Below are the code and all the weights of a small trained network. Each question names an input and a target symbol and asks about switching units off, where a switched-off unit gives its printed mean instead of its output.

import numpy as np


def w(rows, s, z=0):
    codes = np.array(rows[::2]) - 128.0
    scale = np.full(codes.shape[1], s)
    scale[-1] = z or s
    return codes * scale


def norm(h):
    return h / np.sqrt((h * h).mean(-1, keepdims=True) + 1e-5)


def softmax(a):
    e = np.exp(a - a.max(-1, keepdims=True))
    return e / e.sum(-1, keepdims=True)


def log_softmax(a):
    a = a - a.max(-1, keepdims=True)
    return a - np.log(np.exp(a).sum(-1, keepdims=True))


def net(x, mask):
    ids = ['αβδξπστψ'.index(c) for c in x.split()]
    T = len(ids)
    res = E[ids] + P[:T]
    u = 0
    for l in range(2):
        r = norm(res)
        for j in range(3):
            rows = slice(4 * j, 4 * j + 4)
            q, k, v = (r @ M[l][rows].T for M in (Q, K, V))
            z = softmax(np.where(np.tri(T) > 0, q @ k.T / 4**0.5, -1e9)) @ v
            o = O[l][rows]
            res = res + np.where(mask[u + j], z, o[:, -1]) @ o[:, :-1]
        u += 3
    return log_softmax(norm(res)[-1] @ U[:, :-1].T + U[:, -1])


Q, K, V, O = {}, {}, {}, {}
E = w([
[246,124,234],'α',
[96,114,143],'β',
[174,115,43],'δ',
[251,234,20],'ξ',
[114,147,167],'π',
[75,119,184],'σ',
[160,13,112],'τ',
[116,155,177],'ψ',
],0.023)
P = w([
[1,107,145],'0',
[138,111,122],'1',
[13,140,118],'2',
[169,109,121],'3',
[22,147,115],'4',
[189,117,129],'5',
[25,152,110],'6',
[201,119,148],'7',
[25,153,108],'8',
[229,125,139],'9',
],0.0045)
Q[0] = w([
[168,185,121],'0.h1',
[75,94,115],'0.h1',
[141,116,223],'0.h1',
[168,54,116],'0.h1',
[170,82,135],'0.h2',
[253,122,67],'0.h2',
[26,146,172],'0.h2',
[90,92,236],'0.h2',
[34,129,124],'0.h3',
[36,54,106],'0.h3',
[31,121,126],'0.h3',
[221,122,130],'0.h3',
],0.015)
K[0] = w([
[190,184,163],'0.h1',
[112,140,185],'0.h1',
[190,150,137],'0.h1',
[104,150,71],'0.h1',
[193,236,96],'0.h2',
[99,203,66],'0.h2',
[172,52,229],'0.h2',
[182,46,141],'0.h2',
[79,165,151],'0.h3',
[18,132,153],'0.h3',
[7,185,155],'0.h3',
[187,46,98],'0.h3',
],0.014)
V[0] = w([
[102,96,62],'0.h1',
[115,91,169],'0.h1',
[128,1,58],'0.h1',
[161,76,87],'0.h1',
[135,183,64],'0.h2',
[172,144,112],'0.h2',
[142,110,104],'0.h2',
[103,129,119],'0.h2',
[108,135,109],'0.h3',
[82,98,157],'0.h3',
[125,146,110],'0.h3',
[91,142,105],'0.h3',
],0.0094)
O[0] = w([
[183,148,123,86],'0.h1',
[58,168,202,222],'0.h1',
[108,126,180,143],'0.h1',
[140,163,31,96],'0.h1',
[229,163,54,44],'0.h2',
[201,123,106,121],'0.h2',
[150,88,117,151],'0.h2',
[114,133,124,115],'0.h2',
[153,150,119,121],'0.h3',
[255,204,85,251],'0.h3',
[122,106,96,91],'0.h3',
[177,142,89,130],'0.h3',
],0.0053,0.0033)
Q[1] = w([
[107,122,94],'1.h1',
[96,140,118],'1.h1',
[124,145,122],'1.h1',
[90,216,146],'1.h1',
[137,128,111],'1.h2',
[66,192,92],'1.h2',
[220,99,205],'1.h2',
[99,180,105],'1.h2',
[49,143,92],'1.h3',
[201,8,162],'1.h3',
[182,23,206],'1.h3',
[121,158,184],'1.h3',
],0.017)
K[1] = w([
[86,132,104],'1.h1',
[100,115,152],'1.h1',
[115,120,124],'1.h1',
[136,98,177],'1.h1',
[121,118,156],'1.h2',
[81,142,162],'1.h2',
[251,102,150],'1.h2',
[57,171,165],'1.h2',
[96,117,133],'1.h3',
[219,116,143],'1.h3',
[251,145,136],'1.h3',
[123,161,107],'1.h3',
],0.025)
V[1] = w([
[107,162,69],'1.h1',
[127,109,75],'1.h1',
[167,132,125],'1.h1',
[166,165,104],'1.h1',
[150,137,157],'1.h2',
[100,255,116],'1.h2',
[135,246,77],'1.h2',
[100,107,85],'1.h2',
[95,151,99],'1.h3',
[191,148,145],'1.h3',
[135,221,87],'1.h3',
[88,205,72],'1.h3',
],0.014)
O[1] = w([
[73,137,136,70],'1.h1',
[112,128,162,87],'1.h1',
[107,147,171,111],'1.h1',
[66,77,204,81],'1.h1',
[163,133,137,145],'1.h2',
[111,229,120,37],'1.h2',
[128,254,150,2],'1.h2',
[81,97,127,108],'1.h2',
[99,103,77,95],'1.h3',
[162,134,161,131],'1.h3',
[181,74,64,55],'1.h3',
[133,100,85,51],'1.h3',
],0.0095,0.0082)
U = w([
[240,149,243,4],'α',
[66,122,21,151],'β',
[130,101,17,124],'δ',
[250,157,28,222],'ξ',
[149,186,112,151],'π',
[13,135,201,26],'σ',
[139,9,105,213],'τ',
[153,218,150,167],'ψ',
],0.011,0.0031)

Each question gives the input, a string of symbols that net reads in full, and the target symbol t.
The units are the heads (4 rows each of Q, K, V and O). Each row of codes is followed by its name. A weight is (code - 128) times the scale printed after its matrix; where a second scale follows, it is the last column's (O and U).
mask holds one flag per head, layer by layer. A switched-off head (its flag False) gives its mean, the last column of its rows in O, instead of its output. The means were averaged over made-up inputs and are rounded, as every weight is.
A unit's drop is (log p(t) with every unit on - log p(t) with that unit switched off) / (log p(t) with every unit on - log p(t) with every unit switched off).
The circuit of an input: a set's keep is (log p(t) with only the set's units on - log p(t) with every unit switched off) / (log p(t) with every unit on - log p(t) with every unit switched off). Starting from all 6 units, units are removed one at a time, each time the one whose removal leaves the highest keep (on an exact tie, the one counted first), for as long as the keep stays at least 0.8.
units of the circuit, in order: the units of the circuit, biggest drop first
most important unit: the unit with the biggest drop
which heads matter: for each layer, one digit per head in row order, 1 if its drop is at least 0.15 and else 0, layers parted by /
drop of u: that unit's drop, to one decimal
input ψ ψ ψ π τ σ ψ π ξ ψ, target ξ: which heads matter => 000 / 011
input ψ σ π β ξ π, target ξ: units of the circuit, in order => (1.h3; 1.h2; 0.h3)
input σ τ σ β β, target β: which heads matter => 011 / 111
input σ α σ τ β β π σ τ ψ, target τ: units of the circuit, in order => (1.h2; 0.h3)
input π σ σ ψ, target ψ: which heads matter => 010 / 110
input σ τ ψ σ σ α σ ξ σ β, target ξ: units of the circuit, in order => (1.h3; 1.h2; 0.h3)
input ψ α τ δ, target τ: units of the circuit, in order => (1.h1)
input σ τ β δ, target τ: which heads matter => 010 / 100
input ξ α σ σ, target α: which heads matter => 110 / 011
input δ π σ π α σ α β σ δ, target α: which heads matter => 001 / 111
input σ τ σ π, target τ: which heads matter => 000 / 010
input ψ τ ξ π, target ξ: which heads matter => 000 / 011
input ψ ψ σ ξ σ σ σ ξ ξ β, target ξ: units of the circuit, in order => (1.h3; 1.h2)
input β τ ξ σ δ σ, target ξ: most important unit => 1.h3
input σ σ α σ δ τ τ σ β π, target τ: units of the circuit, in order => (1.h2; 0.h3)
input ψ π ξ σ, target ξ: units of the circuit, in order => (1.h3; 1.h2)
input α σ δ σ τ ψ, target τ: which heads matter => 001 / 001
input σ ψ α β α σ, target α: drop of 1.h1 => 0.2
input β σ ψ ξ σ δ σ σ ξ ψ, target ξ: drop of 1.h2 => 0.4
input τ ξ α δ, target α: drop of 0.h3 => 0.1
input σ ψ β, target β: most important unit => 1.h3
input α δ τ α ψ σ π ψ σ β, target α: drop of 1.h3 => 0.7
